Below are the code and all the weights of a small trained network. Each question names an input and a class and asks about switching units off, where a switched-off unit gives its printed mean instead of its output.

import numpy as np


def w(rows, s, z=0):
    codes = np.array(rows[::2]) - 128.0
    scale = np.full(codes.shape[1], s)
    scale[-1] = z or s
    return codes * scale


def norm(h):
    return h / np.sqrt((h * h).mean(-1, keepdims=True) + 1e-5)


def f(y):
    return np.maximum(y, 0)


def log_softmax(a):
    a = a - a.max(-1, keepdims=True)
    return a - np.log(np.exp(a).sum(-1, keepdims=True))


def net(x, mask):
    res = np.array(x, float).reshape(1, 5) / 4 @ E
    u = 0
    for l in range(2):
        y = f(norm(res) @ A[l][:, :-1].T + A[l][:, -1])
        res = res + np.where(mask[u : u + 15], y, B[l][:, -1]) @ B[l][:, :-1]
        u += 15
    return log_softmax(norm(res)[-1] @ U[:, :-1].T + U[:, -1])


A, B = {}, {}
E = w([
[83,167,175,54,126,153,15,60],'x0',
[155,26,254,122,175,110,119,151],'x1',
[131,131,129,130,127,128,129,128],'x2',
[91,156,126,41,217,155,196,164],'x3',
[45,129,188,173,69,203,203,119],'x4',
],0.00053)
A[0] = w([
[238,86,52,89,169,106,98,159,66],'L0N1',
[177,110,95,203,172,100,202,187,1],'L0N2',
[110,102,232,76,137,113,68,123,121],'L0N3',
[189,44,193,161,152,77,174,222,120],'L0N4',
[179,38,125,236,40,55,81,54,71],'L0N5',
[148,96,187,112,145,101,123,173,28],'L0N6',
[88,170,174,73,185,149,25,71,58],'L0N7',
[162,117,99,208,166,124,218,191,67],'L0N8',
[131,127,88,50,224,104,165,144,95],'L0N9',
[101,96,146,64,215,120,203,155,95],'L0N10',
[213,90,98,69,175,102,84,150,30],'L0N11',
[89,133,121,71,191,123,185,121,30],'L0N12',
[108,232,26,108,77,91,153,146,90],'L0N13',
[59,132,129,101,197,173,198,139,87],'L0N14',
[73,88,201,157,78,249,213,160,44],'L0N15',
],0.0017,0.0014)
B[0] = w([
[39,147,179,152,135,74,172,108,206],'L0N1',
[172,66,100,6,31,92,178,119,175],'L0N2',
[149,99,40,140,155,171,182,91,244],'L0N3',
[144,112,46,151,156,177,152,79,243],'L0N4',
[159,215,188,114,135,190,96,222,246],'L0N5',
[150,116,76,148,170,170,134,87,149],'L0N6',
[123,76,115,72,52,121,200,148,238],'L0N7',
[143,109,122,36,78,115,115,108,208],'L0N8',
[156,162,182,179,92,146,73,170,220],'L0N9',
[162,155,159,169,75,160,60,149,225],'L0N10',
[39,164,191,181,156,55,162,109,185],'L0N11',
[179,168,178,175,99,176,54,177,169],'L0N12',
[159,56,120,162,199,178,132,84,245],'L0N13',
[153,139,157,175,85,138,51,138,222],'L0N14',
[69,159,142,153,163,35,124,105,248],'L0N15',
],0.0025,0.0012)
A[1] = w([
[156,191,162,141,110,174,73,230,80],'L1N1',
[21,130,162,107,81,167,95,93,92],'L1N2',
[37,165,166,168,146,6,130,108,124],'L1N3',
[53,163,130,167,158,3,120,97,132],'L1N4',
[217,124,78,174,224,111,160,186,6],'L1N5',
[97,161,12,67,155,96,189,109,55],'L1N6',
[132,107,114,205,64,163,187,138,132],'L1N7',
[147,47,155,159,212,137,133,58,36],'L1N8',
[143,200,160,93,149,189,111,237,74],'L1N9',
[148,90,101,31,72,78,204,146,30],'L1N10',
[145,134,33,154,194,179,148,55,31],'L1N11',
[112,96,119,13,49,128,142,116,31],'L1N12',
[177,199,30,141,89,143,76,83,144],'L1N13',
[109,54,109,2,49,115,126,91,46],'L1N14',
[146,75,78,162,205,206,139,53,61],'L1N15',
],0.0021,0.0016)
B[1] = w([
[204,218,188,201,48,186,71,206,249],'L1N1',
[199,110,87,113,149,54,161,155,224],'L1N2',
[24,206,200,13,252,58,213,220,233],'L1N3',
[56,186,185,42,221,100,199,208,220],'L1N4',
[44,141,135,112,84,138,137,126,168],'L1N5',
[125,101,197,182,120,174,106,179,168],'L1N6',
[119,140,135,61,146,102,88,92,234],'L1N7',
[37,145,42,156,162,191,81,102,178],'L1N8',
[180,176,189,204,27,166,45,172,211],'L1N9',
[197,91,77,29,37,38,167,16,179],'L1N10',
[82,67,50,193,191,175,75,60,186],'L1N11',
[237,55,52,112,43,55,211,69,184],'L1N12',
[94,87,185,135,171,139,142,154,249],'L1N13',
[247,86,53,62,16,14,239,76,204],'L1N14',
[24,17,22,234,228,201,45,29,207],'L1N15',
],0.0025,0.0014)
U = w([
[242,250,248,248,6,238,6,249,205],'0',
[248,14,13,3,5,3,251,13,148],'1',
[21,5,5,245,251,253,41,6,120],'2',
[8,246,240,21,250,12,247,233,6],'3',
],0.0042,0.0011)

Each question gives the input, the list of numbers given to net, and the class t.
The units are the neurons (one row each of A and B). Each row of codes is followed by its name. A weight is (code - 128) times the scale printed after its matrix; where a second scale follows, it is the last column's (A, B and U).
mask holds one flag per neuron, layer by layer. A switched-off neuron (its flag False) gives its mean, the last column of its row in B, instead of its output. The means were averaged over made-up inputs and are rounded, as every weight is.
A unit's drop is (log p(t) with every unit on - log p(t) with that unit switched off) / (log p(t) with every unit on - log p(t) with every unit switched off).
The circuit of an input: a set's keep is (log p(t) with only the set's units on - log p(t) with every unit switched off) / (log p(t) with every unit on - log p(t) with every unit switched off). Starting from the 12 units with the biggest drops (on a tie, the unit counted first), units are removed one at a time, each time the one whose removal leaves the highest keep (on an exact tie, the one counted first), for as long as the keep stays at least 0.8.
units of the circuit, in order: the units of the circuit, biggest drop first
most important unit: the unit with the biggest drop
top k neurons: the k neurons with the biggest drops, biggest first
k most important neurons of layer l: the k neurons of layer l with the biggest drops, biggest first
input [-1,6,2,-4,7], class 3: units of the circuit, in order	L0N15, L1N3
input [6,-8,-1,-7,-5], class 2: 2 most important neurons of layer 1	L1N9, L1N1
input [-5,7,-2,8,-4], class 0: units of the circuit, in order	L0N10, L0N9
input [4,-5,-4,-4,2], class 2: most important unit	L0N13
input [-2,6,2,3,-6], class 2: units of the circuit, in order	L0N4, L1N15
input [-2,5,-7,6,6], class 0: top 3 neurons	L0N10, L0N14, L0N12
input [-8,6,2,-5,2], class 1: units of the circuit, in order	L0N2, L0N8
input [-3,-6,-8,5,-2], class 2: top 2 neurons	L0N13, L0N5
input [-6,-2,-1,-6,-7], class 3: top 3 neurons	L0N1, L0N7, L0N11
input [6,-8,-4,3,7], class 2: 2 most important neurons of layer 0	L0N13, L0N1
input [-5,-6,-6,2,0], class 2: top 4 neurons	L0N13, L0N7, L1N15, L1N11
input [6,-6,2,5,-4], class 1: top 4 neurons	L0N7, L0N5, L0N4, L0N3
input [-1,0,-4,0,-1], class 1: 4 most important neurons of layer 0	L0N2, L0N8, L0N15, L0N4
input [6,8,-6,5,-2], class 2: top neuron	L0N3
input [6,-2,4,-1,6], class 1: top 3 neurons	L0N7, L0N11, L0N1
input [5,-7,5,4,-4], class 2: top 2 neurons	L0N13, L0N5
input [8,1,-5,8,5], class 0: 3 most important neurons of layer 0	L0N12, L0N14, L0N10
input [4,5,3,-7,8], class 3: 3 most important neurons of layer 0	L0N15, L0N10, L0N9
input [-6,0,2,6,6], class 0: 2 most important neurons of layer 0	L0N14, L0N10
input [-7,1,5,4,-4], class 1: most important unit	L0N2
input [7,7,1,2,-1], class 1: top 2 neurons	L0N7, L0N13
